Here is a tiny trained network, its code and every weight. The questions are about switching its units off for an input and a target symbol, where a switched-off unit gives its printed mean instead of its output.

import numpy as np


def w(rows, s, z=0):
    codes = np.array(rows[::2]) - 128.0
    scale = np.full(codes.shape[1], s)
    scale[-1] = z or s
    return codes * scale


def norm(h):
    return h / np.sqrt((h * h).mean(-1, keepdims=True) + 1e-5)


def f(y):
    return y / 2 * (1 + np.tanh(0.7978845608 * (y + 0.044715 * y**3)))


def softmax(a):
    e = np.exp(a - a.max(-1, keepdims=True))
    return e / e.sum(-1, keepdims=True)


def log_softmax(a):
    a = a - a.max(-1, keepdims=True)
    return a - np.log(np.exp(a).sum(-1, keepdims=True))


def net(x, mask):
    ids = ['αβγδεημξπστφψω'.index(c) for c in x.split()]
    T = len(ids)
    res = E[ids] + P[:T]
    r = norm(res)
    for j in range(3):
        rows = slice(2 * j, 2 * j + 2)
        q, k, v = (r @ M[0][rows].T for M in (Q, K, V))
        z = softmax(np.where(np.tri(T) > 0, q @ k.T / 2**0.5, -1e9)) @ v
        o = O[0][rows]
        res = res + np.where(mask[j], z, o[:, -1]) @ o[:, :-1]
    y = f(norm(res) @ A[0][:, :-1].T + A[0][:, -1])
    res = res + np.where(mask[3:19], y, B[0][:, -1]) @ B[0][:, :-1]
    return log_softmax(norm(res)[-1] @ U[:, :-1].T + U[:, -1])


Q, K, V, O, A, B = {}, {}, {}, {}, {}, {}
E = w([
[138,118,140],'α',
[220,40,113],'β',
[137,111,121],'γ',
[170,97,156],'δ',
[153,68,135],'ε',
[155,77,100],'η',
[239,96,203],'μ',
[129,95,143],'ξ',
[185,110,127],'π',
[170,81,79],'σ',
[85,132,225],'τ',
[146,122,143],'φ',
[200,55,78],'ψ',
[18,3,61],'ω',
],0.016)
P = w([
[62,208,115],'0',
[197,86,208],'1',
[196,94,208],'2',
[197,136,218],'3',
[156,110,254],'4',
[191,95,186],'5',
[150,136,244],'6',
[195,98,162],'7',
[136,144,204],'8',
[143,128,211],'9',
[152,123,192],'10',
],0.01)
Q[0] = w([
[12,140,196],'head 1',
[105,149,196],'head 1',
[93,67,182],'head 2',
[139,2,201],'head 2',
[114,40,185],'head 3',
[112,126,124],'head 3',
],0.037)
K[0] = w([
[49,253,131],'head 1',
[119,151,159],'head 1',
[138,178,108],'head 2',
[95,225,42],'head 2',
[39,82,82],'head 3',
[120,124,129],'head 3',
],0.041)
V[0] = w([
[153,177,148],'head 1',
[104,114,126],'head 1',
[62,219,114],'head 2',
[211,136,4],'head 2',
[198,236,133],'head 3',
[26,123,63],'head 3',
],0.035)
O[0] = w([
[106,128,92,129],'head 1',
[166,111,143,116],'head 1',
[161,34,184,192],'head 2',
[87,222,253,127],'head 2',
[132,34,215,4],'head 3',
[234,207,116,214],'head 3',
],0.027,0.028)
A[0] = w([
[145,224,70,239],'neuron 1',
[153,167,114,166],'neuron 2',
[88,160,146,31],'neuron 3',
[80,81,175,67],'neuron 4',
[95,34,135,4],'neuron 5',
[58,214,2,140],'neuron 6',
[150,167,108,165],'neuron 7',
[101,128,122,55],'neuron 8',
[64,195,198,144],'neuron 9',
[116,239,50,104],'neuron 10',
[143,153,126,85],'neuron 11',
[163,230,136,123],'neuron 12',
[249,129,88,232],'neuron 13',
[215,190,43,150],'neuron 14',
[146,129,143,128],'neuron 15',
[105,100,127,65],'neuron 16',
],0.019,0.0034)
B[0] = w([
[45,85,11,242],'neuron 1',
[110,157,97,171],'neuron 2',
[159,108,174,139],'neuron 3',
[74,115,75,140],'neuron 4',
[63,147,90,154],'neuron 5',
[3,91,83,213],'neuron 6',
[111,147,94,172],'neuron 7',
[123,130,141,122],'neuron 8',
[223,64,191,187],'neuron 9',
[44,90,66,231],'neuron 10',
[113,154,112,140],'neuron 11',
[92,156,27,217],'neuron 12',
[120,241,209,244],'neuron 13',
[59,186,18,252],'neuron 14',
[129,134,139,132],'neuron 15',
[117,136,103,126],'neuron 16',
],0.043,0.016)
U = w([
[167,87,147,214],'α',
[3,144,177,12],'β',
[171,148,180,187],'γ',
[85,20,89,89],'δ',
[87,149,68,194],'ε',
[123,208,120,106],'η',
[45,89,116,169],'μ',
[242,170,74,2],'ξ',
[45,84,212,166],'π',
[123,189,195,95],'σ',
[186,54,59,52],'τ',
[137,60,148,180],'φ',
[60,208,211,78],'ψ',
[100,148,99,114],'ω',
],0.018,0.0047)

Each question gives the input, a string of symbols that net reads in full, and the target symbol t.
The units are the heads (2 rows each of Q, K, V and O) and the neurons (one row each of A and B). Each row of codes is followed by its name. A weight is (code - 128) times the scale printed after its matrix; where a second scale follows, it is the last column's (O, A, B and U).
mask holds one flag per unit, heads first, then neurons. A switched-off unit (its flag False) gives its mean, the last column of its rows in O or B, instead of its output. The means were averaged over made-up inputs and are rounded, as every weight is.
A unit's drop is (log p(t) with every unit on - log p(t) with that unit switched off) / (log p(t) with every unit on - log p(t) with every unit switched off).
The circuit of an input: a set's keep is (log p(t) with only the set's units on - log p(t) with every unit switched off) / (log p(t) with every unit on - log p(t) with every unit switched off). Starting from the 12 units with the biggest drops (on a tie, the unit counted first), units are removed one at a time, each time the one whose removal leaves the highest keep (on an exact tie, the one counted first), for as long as the keep stays at least 0.8.
circuit, biggest first: the units of the circuit, biggest drop first
unit that matters most: the unit with the biggest drop
which heads matter: for each layer, one digit per head in row order, 1 if its drop is at least 0.15 and else 0, layers parted by /
drop when u is switched off: that unit's drop, to one decimal
input ξ σ ε, target ξ: unit that matters most => head 2
input δ μ π γ δ ψ ε φ, target δ: circuit, biggest first => head 3; head 2
input γ μ ε φ γ γ π δ ε ξ β, target γ: which heads matter => 011
input μ ψ τ τ ξ ε δ π ξ ε, target μ: which heads matter => 001
input ξ β α ξ η, target ξ: which heads matter => 010
input ξ α σ μ, target ξ: which heads matter => 010
input π π γ σ α ψ, target π: which heads matter => 011
input ψ ψ δ τ, target ψ: which heads matter => 001
input μ ξ π β γ, target μ: which heads matter => 001
input β μ δ σ φ, target β: which heads matter => 011
input γ ξ π φ σ ψ φ, target γ: drop when neuron 12 is switched off => 0.0
input α α ψ δ ε β, target α: drop when head 2 is switched off => 0.4
input γ μ α ε, target γ: drop when neuron 16 is switched off => 0.0
input β ε π ξ π φ η, target β: unit that matters most => head 3
